Below is a small trained network, with its code and all its weights. Each question gives an input and a class and asks what happens when units are switched off, that is, made to give their printed mean instead of their output.

import numpy as np


def w(rows, s, z=0):
    codes = np.array(rows[::2]) - 128.0
    scale = np.full(codes.shape[1], s)
    scale[-1] = z or s
    return codes * scale


def f(y):
    return y / 2 * (1 + np.tanh(0.7978845608 * (y + 0.044715 * y**3)))


def log_softmax(a):
    a = a - a.max(-1, keepdims=True)
    return a - np.log(np.exp(a).sum(-1, keepdims=True))


def net(x, mask):
    res = np.array(x, float).reshape(1, 7) / 4 @ E
    y = f(res @ A[0][:, :-1].T + A[0][:, -1])
    res = res + np.where(mask, y, B[0][:, -1]) @ B[0][:, :-1]
    return log_softmax(res[-1] @ U[:, :-1].T + U[:, -1])


A, B = {}, {}
E = w([
[174,141,143,85,100,133,122,128,135,130,107],'x0',
[181,70,123,195,195,102,160,183,73,133,111],'x1',
[32,94,135,138,171,176,110,120,129,65,76],'x2',
[116,166,185,117,125,119,193,195,95,175,77],'x3',
[153,80,211,171,114,174,150,51,196,150,128],'x4',
[100,151,111,254,125,125,97,126,134,104,180],'x5',
[124,159,75,128,123,63,110,152,102,144,69],'x6',
],0.009)
A[0] = w([
[160,128,93,160,157,152,98,171,40,80,207,105],'neuron 0',
[129,72,126,230,73,123,79,80,180,145,172,230],'neuron 1',
[161,92,215,68,68,172,225,121,166,143,122,236],'neuron 2',
[89,193,73,135,96,27,158,103,102,80,100,170],'neuron 3',
[100,104,125,174,173,158,117,166,166,57,192,91],'neuron 4',
[210,181,108,174,123,40,171,197,65,179,150,250],'neuron 5',
[143,157,2,37,61,80,111,126,85,234,168,254],'neuron 6',
[80,92,127,180,218,167,135,85,122,176,201,62],'neuron 7',
[145,200,114,183,63,154,60,74,202,141,171,164],'neuron 8',
[73,179,54,66,172,122,117,152,32,37,91,226],'neuron 9',
[52,196,80,111,169,126,134,140,84,86,79,144],'neuron 10',
],0.006,0.0029)
B[0] = w([
[140,113,104,157,184,175,148,91,95,110,148,173],'neuron 0',
[164,136,189,160,129,146,113,73,116,2,134,230],'neuron 1',
[155,172,135,143,191,187,155,107,67,210,62,215],'neuron 2',
[157,184,98,115,144,152,132,113,150,132,52,183],'neuron 3',
[153,79,115,152,140,202,159,146,108,90,170,180],'neuron 4',
[199,155,114,202,195,166,109,80,119,156,104,254],'neuron 5',
[189,182,141,116,127,193,122,67,145,122,118,249],'neuron 6',
[64,154,173,221,144,161,166,134,128,79,186,175],'neuron 7',
[97,124,160,95,162,155,121,55,109,80,176,215],'neuron 8',
[138,156,72,97,150,153,136,107,68,170,65,242],'neuron 9',
[109,151,111,104,156,31,100,147,79,156,61,195],'neuron 10',
],0.0084,0.0079)
U = w([
[51,72,126,48,83,98,169,181,147,89,175,11],'0',
[85,88,151,178,168,171,110,106,141,32,195,193],'1',
[228,119,150,119,220,192,153,111,84,185,78,252],'2',
[30,160,99,56,134,100,154,155,110,147,75,3],'3',
[178,186,184,55,94,157,85,49,191,108,128,145],'4',
[159,147,44,100,3,153,189,163,230,157,166,8],'5',
],0.0069,0.003)

Each question gives the input, the list of numbers given to net, and the class t.
The units are the neurons (one row each of A and B). Each row of codes is followed by its name. A weight is (code - 128) times the scale printed after its matrix; where a second scale follows, it is the last column's (A, B and U).
mask holds one flag per neuron, in row order. A switched-off neuron (its flag False) gives its mean, the last column of its row in B, instead of its output. The means were averaged over made-up inputs and are rounded, as every weight is.
A unit's drop is (log p(t) with every unit on - log p(t) with that unit switched off) / (log p(t) with every unit on - log p(t) with every unit switched off).
The circuit of an input: a set's keep is (log p(t) with only the set's units on - log p(t) with every unit switched off) / (log p(t) with every unit on - log p(t) with every unit switched off). Starting from all 11 units, units are removed one at a time, each time the one whose removal leaves the highest keep (on an exact tie, the one counted first), for as long as the keep stays at least 0.8.
units of the circuit, in order: the units of the circuit, biggest drop first
k most important neurons: the k neurons with the biggest drops, biggest first
drop when u is switched off: that unit's drop, to one decimal
input [0,4,6,-2,0,-6,0], class 3: 2 most important neurons : [neuron 5; neuron 6]
input [0,0,3,-2,8,-2,5], class 4: units of the circuit, in order : [neuron 5; neuron 9]
input [-4,-8,7,-8,-3,5,7], class 3: units of the circuit, in order : [neuron 10]
input [7,1,4,-3,3,2,2], class 1: 2 most important neurons : [neuron 6; neuron 9]
input [-8,6,0,-3,-3,-4,-4], class 1: units of the circuit, in order : [neuron 2; neuron 7]
input [-3,-1,0,7,0,8,-1], class 1: units of the circuit, in order : [neuron 2; neuron 9]
input [-6,-3,7,-2,7,-5,-1], class 1: units of the circuit, in order : [neuron 9; neuron 7]
input [-5,-6,7,-7,-6,3,3], class 3: 2 most important neurons : [neuron 10; neuron 9]
input [2,8,8,0,1,3,0], class 1: drop when neuron 5 is switched off : 0.1
input [-8,-1,-7,5,7,5,-4], class 1: drop when neuron 9 is switched off : 0.1
input [-7,7,1,5,7,3,-4], class 1: drop when neuron 7 is switched off : 0.2
input [1,3,6,7,-1,4,-1], class 3: drop when neuron 2 is switched off : 0.2
